In the rows, 128 means zero.
Known rows:
[131 116 104 148  79 159 157 109 148 159 130 164 118  98 110 139 129 151
 150 152 124 102 120 167 101 115 141 143 151 153 131 165 154 115]: trogus
[104 113 153  86  88  89 115  86 116 150 160  98 169  85 137  98 124 164
 147 135  83 145  84  97 108 135  99 179 122  70  87 105 106 121]: stibol
[165  71 134  73 157 131  83 120 183 140 138 134  97 123  99  82  94 127
 149 140 156  93 151 115 165 173 155 164 157 153 172  96 170 172]: flofe
[ 94 146 164 129 127 111 104 141  98  99 147 125 125 109 142 146 141 121
 133 145 101 151 117  97 145 137 110 150 111 110 128 127 106 151]: gastus
[115  75 174  61 152  74  80 150 169  84 136 125  91 123 100 101 104 117
 142 157 134  98 155  80 185 191 152 184 169  96 170  95 145 180]: skefasken
[188  61  98  61 127  95  84  83 191 167 157 110 149  88 101  57  91 166
 153 132 149  87 129 110 127 175 153 183 168 113 138  91 171 163]: klatros
[ 98 148 171 146 138 122 112 155  95 171 118 105 166 140 160 150 166 126
  69 110 137 110 139  97 121 193  51 171 142  87  79 128 186 142]: fadros
[186 161 108 160 150  80 155  90 171  88 121  93 124 183 106 148 109  84
  56  74 109 122 120 119  91  92 155  88 174 118  96 101 118 102]: klafun
[ 97 145 170 135 109 105 107 120 117  93 149 118 136 113 147 136 155 125
 120 153  99 149 101  87 144 144 107 157 135  87 138 119 101 156]: tivul
[ 94 147 169 127 127 110 104 139 102 102 145 125 123 107 145 148 139 122
 136 143 103 150 118  98 143 139 112 151 112 107 128 124 106 151]: zastunis
[138  88  91 113  81 167 154  79 131 172 160 118 161  82 131 116  94 180
 154 118 107 141 105 172  91 110 153 155  87 137  92 152 125  81]: fluta
[175 161 110 162 167 100 147 127 165  74  62 135  79 187 103 161 123  84
  58  87 150 147 163 145 116 102 153  86 174 139 110 149  90 113]: munosta
[100  62 135  58 171 117  97 176  92  72  56 174  73  83 108  57  88  81
 155 104 160  81 174 170  83  97  48  82  72 159  76 191 192  78]: kupevi
[129 124 110 144 123 159 138 124 122 160 137 129 132 105 121 135 116 141
 146 126 141 123 133 149 113 117 148 111 118 150 140 132 140 114]: triru
[138 159 146 139 157  72 112 106 127  71 117 104 113 182 103 158 132  87
  57  89  97 165 132  97 112 110 118 145 173  63  77 109  91 132]: gobrubra
[128 120 109 145 126 161 139 123 121 160 138 129 132 105 124 138 114 141
 147 125 143 122 134 152 112 119 150 112 118 150 139 135 141 113]: zigir
[165 101 166 150 160 168  88 128 123 151 153  91 173  99 126 154  96 178
 136  76 160 156 125 148 151 136 141  90  92 151 173 100 120 122]: skiza
[ 92 147 171 127 125 100 104 139 104  93 146 121 125 119 143 147 148 119
 124 148 101 151 112  92 148 141 105 153 124  97 132 120 102 157]: skubrin
[192  78  74  95  77 116 150 135 147 150 144  97 173  96 100  63 179 181
 155  91 145  88  70 179  99  91  56 131 137 156 177  91 100 122]: buzoskas
[127 123 119 148 114 161 141 117 133 159 143 129 135 105 125 133 115 145
 147 133 142 121 130 146 113 118 149 113 125 149 143 134 136 113]: lidal

Facts:
beflokle η legren; begitra η dumu; belur η stigu; bistul η rigan; bizitrom η belur; boror η devuk
brelun η zatavu; brofle η klibu; bropul η plavubrir; buflas η plovu; buzoskas η brazafir; dabru η sumok
defluk η lidal; devuk η kupevi; ditor η bidir; dotatrek η munosta; dregis η dopiba; droflen η bistul
dumu η gruflusak; dustozak η tivul; fazo η bribra; festu η tramidum; fifu η retrol; fladral η tradir
flegrok η boror; floskan η losto; flunus η medar; fluta η tilu; geto η ruzes; grakes η stige
grapurel η pugriflun; grobres η plista; gruflusak η dregis; gutrizul η pakli; kikle η flegrok; klafun η megra
klatros η pluzas; klibu η stemo; kliser η skaver; klotu η trabre; klufol η brostes; kupevi η gramafel
larotim η tegrok; ledru η beflokle; legren η gutrizul; lidal η ditor; loskas η grakes; losto η nozi
marem η zakle; medar η tudu; megra η trovok; mevom η levevis; muzu η sozedin; nopar η larotim
padrobi η vanem; pakli η kikle; patrul η dotatrek; plavubrir η bidrivol; pledrovom η festu; plovu η klikledres
pluzas η padrobi; pume η trugrul; radrom η fazo; retrol η zoke; rigan η mevom; rodar η klafun
rugra η pigobre; skabrek η skubrin; skaver η trosu; skekabak η buflas; skezum η skaplel; skubrin η pegam
skufilu η bizitrom; stibol η trogus; stige η flasken; stodolon η pume; suzos η bromir; tegrok η monu
tiklur η soflir; tivul η skufilu; totraplim η zazum; trabre η grobres; tramidum η zupin; trogus η radrom
trosu η sodur; trovok η skebri; trugrul η muzu; tudu η suzos; tusko η brofle; vitum η klotu
zupin η dumestim; basafe Φ totraplim; bedum Φ festu; beflokle Φ tramidum; begitra Φ gika; bidir Φ fipir
bidrivol Φ devuk; brazafir Φ losto; bromir Φ larotim; defluk Φ rukam; dodol Φ drular; dovim Φ bromir
dregis Φ skebri; dumu Φ dabru; festu Φ bizitrom; fifu Φ buzoskas; fipir Φ grakes; floskan Φ ruzes
fluton Φ megor; grakes Φ brostes; grapurel Φ minol; gruflusak Φ flasken; kaple Φ bidir; klafun Φ soflir
klatros Φ plista; kliser Φ begitra; klotu Φ zogen; lago Φ pigobre; loskas Φ grapurel; losto Φ buflas
medar Φ niflor; mevom Φ brazafir; minol Φ rugra; mipel Φ bedum; mumitek Φ tusko; niflor Φ skaplel
padrobi Φ grobres; patrul Φ skefasken; pigobre Φ megra; plagen Φ plovu; plavubrir Φ zedru; pledrovom Φ bropul
plikal Φ skezum; plista Φ padrobi; plovu Φ klotu; pluzas Φ kaple; rodar Φ fadros; rukam Φ plikal
skaplel Φ klikledres; skebri Φ skabrek; skefasken Φ radrom; skezum Φ tufle; skiza Φ stodolon; skonak Φ trogus
staplo Φ tiklur; stemo Φ lago; stubema Φ vanem; tiklur Φ tilu; tufle Φ tuves; tusko Φ skonak
tuves Φ basafe; vanem Φ klatros; zedru Φ stubema; zogen Φ brelun; basafe κ brostes; bedum κ dregis
beflokle κ drizum; begitra κ staplo; belur κ bropul; bidir κ festu; bidrivol κ bropul; bistul κ bostiplak
bizitrom κ zakle; boror κ gastus; bostiplak κ dovim; brazafir κ trugrul; brelun κ klikledres; bribra κ trugrul
bromir κ danum; bropul κ fadros; brozul κ nasifu; buflas κ fibus; buzegrek κ festu; buzoskas κ festu
defluk κ festu; ditra κ skefasken; dodol κ gobrubra; doni κ zusek; dopiba κ fluton; dotatrek κ sodur
dregis κ dovim; drizum κ kaple; droflen κ nasifu; drular κ brofle; dubrom κ rodar; dumestim κ rodar
dumu κ ludosta; dustozak κ mevom; festu κ ditor; fifu κ mipel; fladral κ drizum; flasken κ fifu
flegrok κ ludosta; flofe κ tiklur; floskan κ stibol; flunus κ mevom; fluta κ skebri; fluton κ fipir
fusti κ plemek; geto κ kaple; gika κ fadros; gobrubra κ brofle; grakes κ marem; gramafel κ zastunis
grapurel κ brofle; grobres κ fluton; gruflusak κ zastunis; gubun κ foplar; gutrizul κ fusti; kepupur κ zazum
kikle κ stibol; klafun κ pume; klatros κ skefasken; klibu κ zedru; klikledres κ kaple; kliser κ pume
klotu κ droflen; klovir κ gobrubra; klufol κ foplar; kupevi κ kepupur; lago κ sefem; larotim κ stodolon
legren κ fipir; levevis κ festu; lidal κ sodur; lital κ droflen; loskas κ skaver; losto κ fligol
ludosta κ fligol; marem κ zazum; medar κ danum; megor κ brofle; megra κ sozedin; minol κ skaver
monu κ sozedin; mumitek κ tilu; munosta κ pume; muplu κ pume; muzu κ bropul; niflor κ skebri
nopar κ skebri; nozi κ brozul; nudim κ brofle; padrobi κ ledru; pakli κ ditor; patrul κ dregis
pegam κ fligol; pigobre κ plemek; plagen κ rodar; plebrin κ tramidum; pledrovom κ fipir; plikal κ trugrul
plista κ zusek; plovu κ pume; pluzas κ pume; pomir κ zastunis; pubruk κ pume; pugriflun κ staplo
pume κ brofle; radrom κ ditor; renur κ sozedin; retrol κ ludosta; rigan κ fifu; rodar κ fadros
rugra κ zupin; rukam κ skaver; ruzes κ brofle; sefem κ brofle; skabrek κ zakle; skaplel κ kaple
skebri κ fipir; skefasken κ kaple; skekabak κ devuk; skezum κ fluton; skiza κ skekabak; skoguk κ skefasken
skonak κ zakle; skubrin κ dabru; skufilu κ nasifu; sodur κ foplar; soflir κ rodar; sozedin κ mevom
staplo κ gastus; stemo κ gobrubra; stibol κ mipel; stige κ bropul; stigu κ brostes; stodolon κ brostes
stubema κ grapurel; sumok κ bostiplak; suzos κ nasifu; tegrok κ fipir; tiklur κ kaple; tilu κ ledru
tivul κ devuk; totraplim κ devuk; trabre κ ledru; tradir κ klikledres; tramidum κ danum; tratri κ staplo
triru κ foplar; trogus κ skaver; trosu κ marem; trovok κ fazo; trugrul κ ditor; tudu κ stibol
tufle κ staplo; tusko κ klikledres; tuves κ rodar; vanem κ dabru; vilazel κ tramidum; vitum κ tiklur
zakle κ dovim; zastunis κ fibus; zatavu κ sefem; zedru κ ditor; zigir κ danum; zogen κ danum
zoke κ marem; zupin κ plemek

Rows:
No name comes twice in this set of rows, the named rows included.
[106 116 117 155  77 171 162  93 142 155 145 186  93  85 127 153 106 174
 150 161 116 142 123 177  96 123 149 138 104 156 136 189 122 100] : grobres
[103 151 160 163 128 173 137 154 144 110  84 166  79 175 133 155 145 109
 123 155 154 129 151 137 159 126 155  86 135 158 174 165 125 150] : stigu
[144 155 116 160 161 106 148 123 162  83  74 169  79 185 101 160 119  83
  70 123 149 131 161 174 127 114 140  96 173 149 135 177  94 119] : ruzes
[ 92 160 175 161 102 171 110 158 101  71 110 179  74 114 186 156 154 139
 129 161 101 174 138 113 162 134 148 100  78 150 169 187  97 165] : skebri
[153  65 168  60 148  71  81  90 174 109 158  98 158  90 103  64  96 160
 145 124 129 103 106  85 165 188 138 185 158  71 141  93 135 178] : tiklur
[113 127 114 149  97 163 155 128 118 162 138 146 108  89 139 144 111 149
 153 141 118 124 145 158 104 108 154 112 111 154 129 166 150 104] : skonak
[187  59  91  60 128 109  86  77 188 163 157 150 139  88  98  59  93 174
 152 141 150  85 107 143 112 182 145 184 161 132 133  96 164 163] : brelun
[190 155  92 155 163  73 152 100 179  98 110  93 135 183 102 156 105  89
  68  80 137 142 157 116  99  95 155  89 173  87  85 108  96  88] : pluzas
[156  85  88 100  75 161 158  79 133 174 156 141 164  81 116  97 102 183
 152 114 103 119  93 173  87 113 129 174 109 143  84 148 149  90] : skabrek
[165  95  88 102  72 117 156  90 131 174 150 126 164  82 108 105 115 174
 152 115  81  94 101 168  89 107 130 179 155 139  81 138 179  99] : rugra
[107  80 175  62 161  78  80 137 161  81 145 130  87 133 100  93 106 107
 133 157 139 106 138  80 182 191 144 183 156 101 170  91 135 178] : drizum
[ 98 163 154 162 141 173 173 168  93 172  71 147  90 182 181 153 169  81
  54 147 146  83 148 132 103 156  64  91 115 156 104 173 194 138] : soflir

Now the same objects, written a new way:
Known rows:
[131 138 103 116 122 125 102 141 136 142 115 122 124 122 112 110  99 140
 143 132 132 119 133 129 142 146 115 122 128 130 132 141 136 137 125 130
 141 125 142 117 139 131 140 133 124 153 128 128 122 126 133]: trabre
[100 166 123 145  79 118 156  77 132 133 129 114  92 154 101 144 145 124
 133 142  99 138  75 130 125 101 137  99 127 113 141 130 145 138 170 149
 132 130 141 153 143  78 115 135 130 144  89 113  97 128 121]: zedru
[124 133 125 124 121 130 124 137 135 131 124 124 130 132 129 124 120 128
 128 128 139 123 128 129 136 140 128 129 129 131 123 126 132 127 120 130
 124 130 124 118 138 136 124 128 126 131 139 130 130 128 126]: vilazel
[133 143  67 110 131 122  92 117 118 160 114 167 126  97 105 127 132 128
 127 120 124 100 122 136 125 113 117 117 112 167 119 166 139 128 153  84
 111 133 155 147 148 103 160 120  89 149 185 124 128 123 134]: fifu
[123 126 141 131 135 122 126 122 142 126 117 107 130 143 123 122 120 127
 127 123 134 123 121 125 134 137 135 129 122 135 131 122 132 129 114 153
 137 131 124 108 123 140 122 144 123 123 133 122 134 131 123]: rigan
[141 115 125 139 134 127 130  98 133 125 120 141 126 103 117 124 131 111
 113 140 130 133 124 120 111 116 132 120 132 138 135 133 125 118 131 122
 117 133 137 149 110 108 136 117 128 133 148 142 103 122 124]: mipel
[139 142 127 131 126 139 119 131 138 136 105 119 132 134 130 117 107 119
 126 132 145 126 126 126 133 144 128 130 135 140 121 123 130 132 106 141
 123 135 126 113 135 143 127 126 126 131 149 127 122 121 121]: bedum
[138  89 156 116 167 121 163 144 118 131 160 122 120  68 136 155 150 157
 127 143 150  90  96 182 177 142 140 146 130 116  91  87 144 138 151  90
 147  94  92 128 118 140 141 113 115 162 112 158 160 118 151]: tuves
[108 151 125  98 122 126 104 147 119 125 142 144 154 134 154 128 143 141
 136 126 115 148 181 125 140 111 116 137 126 125 128  85 105 123 141 152
 131 140 124 137 106 116 137 146 126  71 126 126 171 121 113]: klovir
[122 123 124 125 143 116 114 123 145 128 114 104 133 136 118 116 103 129
 137 122 129 120 117 122 133 136 127 124 115 131 135 129 132 124 119 164
 143 130 134 103 126 142 126 153 120 131 126 126 129 130 124]: trosu
[135 107 127 144 159 114 125 101 145 123 118 119 129 121 118 120 116 125
 127 125 114 130 120 118 106 109 130 119 109 140 136 141 130 115 124 154
 147 122 148 125 111 123 138 148 124 136 120 128 110 128 130]: skaver
[103  91 175 100  77  96 134 150 139 123 161 181  70  88 133 148 108 142
 109  95 181  80 128 153 183 158 113 141 106 130 124 142 136 121 170  93
 179 124 128 124 122 149  82 114 121 169  94 161 135  90 145]: plagen
[132 122 122 131 129 138 134 127 131 130 124 133 123 141 129 127 114 122
 135 118 137 128 129 125 125 138 124 127 132 118 113 119 132 130 130 141
 125 136 128 121 130 141 121 130 122 126 134 126 138 123 124]: skufilu
[144 129 126 144 138 150 126 132 139 129 101 114 136 144 146 121 105 118
 138 126 140 140 123 119 119 140 127 131 133 132 110 123 139 136 102 152
 128 135 127 109 143 162 122 126 133 123 129 112 129 122 124]: bizitrom
[141 153 197 166 105 130 126 140 159 107 107  81 153 105 114 119 146 142
  81 207 137 143 133 111 131 122 156 129 153 161 177 136 109 129  68 114
 137 109 125 126 113 113 134 133 178 109 116 153  53 133 115]: skebri
[133  97 136 163 139 155 121 147 138 145 129  98  75 137 149 110 141 127
 117 138 117 115 131 151 105  75 125 123 128 125 120 170 110 100  83  83
 117 104 158 127 113 129 133 154 146  86 143  93 115 117 113]: fipir
[146 103 134 142 149 118 153 128 134 121 140 135 126  90 161 127 146 132
 127 132 130 129 102 136 129 113 126 135 114 132 126 126 134 120 121 116
 145 112 141 148 121 143 133 103 123 146 102 132 112 104 140]: fadros
[141  93 109 130 161 116 140 128  99 114 155 142 141 121 101 125 141 115
 132 109 100 122 129 121  97 128 130 131 114 116 153 139 125 120 151  98
 119 125 132 136 129 131 136 112 127 140 107 141 106 188 147]: drizum
[106 154 134 117  94 120 139 110 125 128 133 112 125 152 125 136 127 139
 143 135 132 142 117 121 140 137 131 114 129 111 138 159 136 153 118 138
 129 129 108 129 148 120 119 130 127 159 145 112 140 114 136]: pakli
[124 130 130 118 142 122 114 123 124 122 139 161 149 114 148 135 153 130
 122 133 106 153 170 124 114  89 124 132 124 134 132 105 102 114 140 136
 129 128 142 156  98 100 142 138 134  82 122 130 145 119 118]: sefem

Rows:
No name comes twice in this set of rows, the named rows included.
[114 143 142 159 101 128 148 111 169 122 120  73  88 159  97 106 100 122
 138 133 100 129  89 121 137 125 136 117 139  97 146  54 128 115 158 206
 164 136 147 104 107 117 106 175 156 112  13 135  83 151  98] : vanem
[ 97 158 134 114  83 109 144  98 129 124 136  98 117 164 116 135 125 146
 148 140 129 149 109 116 141 144 131  99 124 106 141 177 145 162 116 153
 139 127 101 130 152 114 116 136 126 180 151 104 144 106 143] : buzegrek
[121 103 171 144 165 116 149  96 132  98 143 129 147 146 162 146 169 113
 111 117 104 155 147 120  98  77 146 140 108 132 126  94 103  93 132 181
 121 136 119 143  80 118 119 147 124  55 118 121 156 129 110] : brofle
[109 132 170 108 132 118 108 137 146 104 144 115 153 136 144 114 120 145
 135 150 113 168 200 102 141 113 121 133 141 107 154  60  85 113 120 203
 159 138 125 128  64 114 131 168 164  62  82 148 150 124 104] : munosta
[166 110  84 116 126 161 135 159 106 122 133 171 101 104 113 103  69 113
 158 126 135 147 167 113 109 188  96 123 179  63 127 109 129 154 150  91
 118 139 127 148 122 144 131  79 183 188  79 170  88 149 146] : skaplel
[ 93 188 112 112  84 132 115 134 123 150 140 138 127 160 133 130 148 130
 140 117  93 127 141 137 152 102 124 132 138 116 119  43 115 123 191 157
 132 150 148 138 127  87 126 157 120  54  70 123 149 132  89] : stubema
[118 170 140 148  60 150 158 117 110 142 136 152 103 125 118 150 177 101
  89 149 120 115  99 149 131 102 148 126 156 134 121  89 125 128 175  76
  93 136 132 174 139  72 116 102 138  95 122 142  87 132 106] : plavubrir
[140 151 173 151  92 156 123 158 153 121 102  96 127 128 119 118 108 135
 104 177 154 138 140 116 141 149 139 128 170 132 142 115 121 138  82 126
 128 125 115 109 121 133 119 131 179 118 119 152  78 126 112] : dopiba
[ 95 130  60 116 150 101 148 122  89 152 154 106 135 201  93 133 149  97
 163  42  65  80  69 138 118 129 140 141  75 105 130  88 147 117 220 152
 113 151 140  91 178 144 106 156  59  96  72  98 157 221 127] : klatros
[128 121 130 114 132 139 107 135 141 113 133 149 118 120 142 111  89 137
 146 136 123 168 202 109 130 129 102 124 160  89 127  70  98 122 139 178
 149 141 137 141  75 119 136 144 172 103  77 151 136 112 113] : zatavu
[120 129  94 115 138 133 123 126 113 147 120 143 128 155 140 135 135 119
 138  82 129 108 114 142 127 128 122 135 111 142  91 131 144 129 142 130
 101 141 122 119 163 144 119 127  80 120 171 103 176 124 128] : dustozak
[107 134 142 112 125  82 150 135 118 140 162 128 144  82 154 140 216 132
  96 147 136  80  71 156 178 108 152 151  81 177 142 140 131 122 132  60
 119 114 127 157 138 115 137  95  71 121 177 141 142 101 134] : rodar

The same objects again, as new rows of numbers:
Known rows:
[131 123 103 217  96 118 144 115 135 108 115 116 153]: buzoskas
[127 123 107 158  93 112 131 122 134 120 127 126 126]: fluta
[128 127 120 120 116 121 124 108 114 128 133 131 113]: fipir
[128 128 104  88 106 108 137 123 117 133 129 113 128]: drizum
[128 133 112 123 109 117 134 122 135 127 133 131 123]: zigir
[126 122  90 133  84 102 141 135 141 123 122 103 139]: geto
[117 129 120 127  98 126 143 127 161 124 153 134 115]: megor
[134 130  95 107 112 110 115 125 103 133 129 109 135]: gruflusak
[121 122 172  63 128 126 145  44  28 119 139  96 142]: plavubrir
[126 130 135 132 128 120 119 124 139 121 143 144 108]: zupin
[132 141 133  77 144 121 115 144 163 124 147 157 113]: dumestim
[117 189 130 200  93 109 224  99 206 109 144 192 119]: gutrizul
[120 199 130 235 101 112 235  93 210 104 139 192 132]: pakli
[142 152 134  53  98 144 159  64 145 134 116 156 127]: stigu
[135 115 103 152  98 112 117 110 104 117 124 108 140]: skekabak
[137 109  75 230 115 108 121 173 191 117 109 118 124]: totraplim
[128 134 113 120 110 117 133 123 132 126 133 131 122]: plebrin
[137 120 115 101 115 122 123 116 117 121 132 132 129]: fadros
[135 132 120  64 128 125 127 133 143 128 140 147 123]: soflir
[151 126  70 163 136 106 101 178 181 121 109 125 133]: tuves

Rows:
No name comes twice in this set of rows, the named rows included.
[122 143 153 102 146 125 124 126 152 128 154 169  90] : sozedin
[133 140 109 178 116 119 141 112 128 118 121 122 146] : buzegrek
[138 139  75 172 122 109 121 177 172 131 116 137 106] : tufle
[139 126  80 195 135 108 117 170 184 127 114 126 117] : basafe
[136 129 112 146 120 121 123 106 101 122 126 118 137] : ditor
[142 107 101 132  99 116 113 118 116 111 122 114 148] : bropul
[128 155 113 218  82 106 183  93 159 102 130 149 139] : ledru
[118 185 136 150 112 116 206 106 191 121 149 191 107] : kupevi
[138 128 103 101 121 113 105 111  78 134 129 111 126] : dregis
[156 137 115  70  82 139 143  60 146 118  99 136 161] : belur

